Here is a tiny trained network, its code and every weight. The questions are about switching its units off for an input and a class, where a switched-off unit gives its printed mean instead of its output.

import numpy as np


def w(rows, s, z=0):
    codes = np.array(rows[::2]) - 128.0
    scale = np.full(codes.shape[1], s)
    scale[-1] = z or s
    return codes * scale


def norm(h):
    return h / np.sqrt((h * h).mean(-1, keepdims=True) + 1e-5)


def f(y):
    return y / 2 * (1 + np.tanh(0.7978845608 * (y + 0.044715 * y**3)))


def log_softmax(a):
    a = a - a.max(-1, keepdims=True)
    return a - np.log(np.exp(a).sum(-1, keepdims=True))


def net(x, mask):
    res = np.array(x, float).reshape(1, 3) / 4 @ E
    u = 0
    for l in range(2):
        y = f(norm(res) @ A[l][:, :-1].T + A[l][:, -1])
        res = res + np.where(mask[u : u + 14], y, B[l][:, -1]) @ B[l][:, :-1]
        u += 14
    return log_softmax(norm(res)[-1] @ U[:, :-1].T + U[:, -1])


A, B = {}, {}
E = w([
[35,66,112,64,133,197],'x0',
[128,58,129,177,3,151],'x1',
[54,236,224,167,91,194],'x2',
],0.0056)
A[0] = w([
[76,197,116,35,173,39,83],'0.n1',
[166,100,140,86,159,114,84],'0.n2',
[62,110,124,38,143,181,93],'0.n3',
[97,63,118,27,123,189,88],'0.n4',
[116,153,214,166,97,175,91],'0.n5',
[172,219,138,15,232,120,82],'0.n6',
[182,86,110,66,131,119,62],'0.n7',
[180,185,106,202,137,52,104],'0.n8',
[173,57,36,117,182,37,84],'0.n9',
[89,255,209,114,124,159,113],'0.n10',
[220,164,166,184,160,114,66],'0.n11',
[151,175,107,177,118,62,2],'0.n12',
[147,80,106,174,16,146,80],'0.n13',
[242,163,126,218,108,122,24],'0.n14',
],0.0091,0.0059)
B[0] = w([
[201,38,112,174,172,119,187],'0.n1',
[121,108,112,130,94,158,137],'0.n2',
[159,103,183,48,125,81,197],'0.n3',
[116,155,182,90,111,81,195],'0.n4',
[128,154,91,119,139,128,191],'0.n5',
[156,38,146,206,156,190,233],'0.n6',
[126,168,102,92,112,152,148],'0.n7',
[99,100,164,29,155,119,198],'0.n8',
[73,255,87,145,70,167,238],'0.n9',
[126,162,40,115,88,136,254],'0.n10',
[137,111,169,94,96,63,171],'0.n11',
[145,144,162,115,128,98,133],'0.n12',
[210,49,131,226,220,210,196],'0.n13',
[127,135,199,82,126,123,175],'0.n14',
],0.0096,0.0069)
A[1] = w([
[74,104,192,58,130,113,4],'1.n1',
[141,191,36,110,87,179,26],'1.n2',
[141,74,132,231,184,108,74],'1.n3',
[62,147,140,251,68,115,207],'1.n4',
[149,121,101,91,167,124,5],'1.n5',
[66,199,27,125,99,113,2],'1.n6',
[97,142,29,143,96,63,29],'1.n7',
[129,94,210,25,80,39,109],'1.n8',
[168,136,182,125,103,25,52],'1.n9',
[163,103,32,116,80,106,4],'1.n10',
[109,156,116,125,56,95,52],'1.n11',
[149,45,103,108,126,64,104],'1.n12',
[156,137,30,138,78,92,7],'1.n13',
[130,70,157,221,184,134,36],'1.n14',
],0.012,0.0024)
B[1] = w([
[188,133,181,83,91,26,180],'1.n1',
[14,217,137,179,187,47,255],'1.n2',
[117,24,105,124,137,210,221],'1.n3',
[149,108,110,111,177,53,161],'1.n4',
[164,148,90,159,176,169,130],'1.n5',
[66,173,78,244,189,157,235],'1.n6',
[23,133,135,168,189,144,167],'1.n7',
[212,172,214,24,57,50,248],'1.n8',
[85,134,147,29,85,112,166],'1.n9',
[89,195,188,155,89,124,156],'1.n10',
[142,74,78,232,162,191,166],'1.n11',
[85,255,124,195,122,126,160],'1.n12',
[44,182,143,97,184,127,171],'1.n13',
[162,30,55,154,63,205,221],'1.n14',
],0.0075,0.0079)
U = w([
[30,233,91,190,166,121,148],'0',
[180,1,95,169,137,210,246],'1',
[171,157,214,18,73,52,2],'2',
],0.014,0.00078)

Each question gives the input, the list of numbers given to net, and the class t.
The units are the neurons (one row each of A and B). Each row of codes is followed by its name. A weight is (code - 128) times the scale printed after its matrix; where a second scale follows, it is the last column's (A, B and U).
mask holds one flag per neuron, layer by layer. A switched-off neuron (its flag False) gives its mean, the last column of its row in B, instead of its output. The means were averaged over made-up inputs and are rounded, as every weight is.
A unit's drop is (log p(t) with every unit on - log p(t) with that unit switched off) / (log p(t) with every unit on - log p(t) with every unit switched off).
The circuit of an input: a set's keep is (log p(t) with only the set's units on - log p(t) with every unit switched off) / (log p(t) with every unit on - log p(t) with every unit switched off). Starting from the 12 units with the biggest drops (on a tie, the unit counted first), units are removed one at a time, each time the one whose removal leaves the highest keep (on an exact tie, the one counted first), for as long as the keep stays at least 0.8.
circuit, biggest first: the units of the circuit, biggest drop first
top k neurons: the k neurons with the biggest drops, biggest first
top k neurons in layer l: the k neurons of layer l with the biggest drops, biggest first
drop when u is switched off: that unit's drop, to one decimal
input [-6,7,-8], class 0: top 2 neurons	0.n9, 0.n6
input [5,-7,-6], class 1: top 3 neurons in layer 0	0.n6, 0.n10, 0.n1
input [-2,5,-5], class 0: circuit, biggest first	0.n9
input [5,5,2], class 1: top 2 neurons in layer 0	0.n13, 0.n8
input [5,-1,-5], class 0: top 2 neurons	0.n9, 0.n8
input [7,-7,3], class 1: top 3 neurons	0.n6, 0.n1, 0.n8
input [-4,-6,-5], class 1: top 2 neurons in layer 0	0.n6, 0.n10
input [-6,-5,-1], class 2: top 4 neurons in layer 0	0.n8, 0.n11, 0.n13, 0.n14
input [-7,7,1], class 1: top 3 neurons	0.n13, 0.n3, 0.n4
input [7,-5,5], class 2: top 2 neurons	0.n3, 0.n9
input [7,3,-7], class 0: top 3 neurons	0.n9, 0.n8, 0.n14
input [7,3,6], class 2: top 3 neurons	0.n3, 0.n9, 0.n4
input [-2,6,-6], class 0: top 2 neurons	0.n9, 0.n6
input [5,-3,3], class 2: circuit, biggest first	0.n3
input [1,5,3], class 1: drop when 0.n13 is switched off	2.2
input [-6,7,0], class 1: drop when 1.n1 is switched off	0.0
input [-4,-6,2], class 1: drop when 0.n6 is switched off	0.9
input [1,-6,5], class 1: drop when 0.n6 is switched off	1.0
